Below are the code and all the weights of a small trained network. Each question names an input and a class and asks about switching units off, where a switched-off unit gives its printed mean instead of its output.

import numpy as np


def w(rows, s, z=0):
    codes = np.array(rows[::2]) - 128.0
    scale = np.full(codes.shape[1], s)
    scale[-1] = z or s
    return codes * scale


def f(y):
    return np.maximum(y, 0)


def log_softmax(a):
    a = a - a.max(-1, keepdims=True)
    return a - np.log(np.exp(a).sum(-1, keepdims=True))


def net(x, mask):
    res = np.array(x, float).reshape(1, 8) / 4 @ E
    y = f(res @ A[0][:, :-1].T + A[0][:, -1])
    res = res + np.where(mask, y, B[0][:, -1]) @ B[0][:, :-1]
    return log_softmax(res[-1] @ U[:, :-1].T + U[:, -1])


A, B = {}, {}
E = w([
[250,67,132,71,167,130,63,169,222,118],'x0',
[152,81,68,61,86,173,97,47,96,190],'x1',
[104,163,133,118,139,154,118,143,131,138],'x2',
[91,163,127,128,126,120,92,123,135,138],'x3',
[175,103,147,125,138,146,147,141,99,136],'x4',
[133,127,135,112,125,126,147,140,130,142],'x5',
[95,162,129,124,141,148,108,102,138,105],'x6',
[103,112,104,138,148,144,119,147,121,119],'x7',
],0.011)
A[0] = w([
[74,202,96,126,113,188,69,123,57,137,7],'n0',
[36,136,124,180,48,162,239,75,17,164,163],'n1',
[123,71,23,64,103,196,103,47,100,234,6],'n2',
[94,102,248,255,187,97,153,171,188,111,144],'n3',
[179,102,105,68,144,162,39,135,230,117,108],'n4',
[111,73,93,112,66,241,110,64,170,215,16],'n5',
[109,133,128,131,191,73,162,172,135,130,17],'n6',
[155,114,101,26,140,124,101,197,157,107,45],'n7',
],0.0082,0.0024)
B[0] = w([
[154,140,61,154,83,158,151,160,86,167,178],'n0',
[203,103,51,86,88,93,139,185,93,92,250],'n1',
[88,153,152,169,181,183,222,68,175,190,226],'n2',
[100,129,114,136,182,136,198,79,200,160,238],'n3',
[126,76,113,83,70,101,130,208,10,118,242],'n4',
[137,172,125,117,171,122,180,50,133,204,197],'n5',
[68,192,121,161,104,160,177,122,151,137,161],'n6',
[138,132,79,105,119,116,138,156,118,120,195],'n7',
],0.012,0.013)
U = w([
[181,98,121,44,49,89,98,205,2,76,3],'0',
[65,193,253,188,212,194,193,50,165,167,253],'1',
],0.0069,0.00016)

Each question gives the input, the list of numbers given to net, and the class t.
The units are the neurons (one row each of A and B). Each row of codes is followed by its name. A weight is (code - 128) times the scale printed after its matrix; where a second scale follows, it is the last column's (A, B and U).
mask holds one flag per neuron, in row order. A switched-off neuron (its flag False) gives its mean, the last column of its row in B, instead of its output. The means were averaged over made-up inputs and are rounded, as every weight is.
A unit's drop is (log p(t) with every unit on - log p(t) with that unit switched off) / (log p(t) with every unit on - log p(t) with every unit switched off).
The circuit of an input: a set's keep is (log p(t) with only the set's units on - log p(t) with every unit switched off) / (log p(t) with every unit on - log p(t) with every unit switched off). Starting from all 8 units, units are removed one at a time, each time the one whose removal leaves the highest keep (on an exact tie, the one counted first), for as long as the keep stays at least 0.8.
units of the circuit, in order: the units of the circuit, biggest drop first
most important unit: the unit with the biggest drop
top k neurons: the k neurons with the biggest drops, biggest first
drop of u: that unit's drop, to one decimal
input [-6,-2,5,-4,1,-1,-2,-7], class 0: most important unit => n1
input [5,7,6,-8,-4,-2,7,5], class 1: top 3 neurons => (n2; n5; n1)
input [-2,-1,0,-6,-4,-8,8,5], class 0: top 3 neurons => (n2; n5; n3)
input [4,-6,1,-2,6,1,4,-2], class 1: top 2 neurons => (n1; n3)
input [5,-6,8,-3,-8,5,-7,-3], class 1: top 4 neurons => (n1; n3; n6; n0)
input [-5,6,8,4,4,-4,-2,-3], class 1: top 4 neurons => (n2; n4; n5; n7)
input [-3,-2,-6,4,4,-7,5,-8], class 0: top 3 neurons => (n2; n1; n5)
input [-3,5,-1,0,-1,-4,1,5], class 1: top 2 neurons => (n2; n4)
input [4,-5,0,-4,3,-7,-6,3], class 1: top 2 neurons => (n1; n3)
input [0,-3,-7,6,2,1,0,-8], class 1: drop of n1 => 0.6
input [-7,-4,2,-4,0,1,-4,-7], class 0: drop of n1 => 3.9
input [-1,-3,0,-1,-7,-5,-5,5], class 1: drop of n1 => 0.1
input [-8,-6,-2,6,6,0,-4,2], class 0: drop of n1 => 5.6
input [-3,-2,-5,7,5,-8,8,-7], class 0: units of the circuit, in order => (n2)
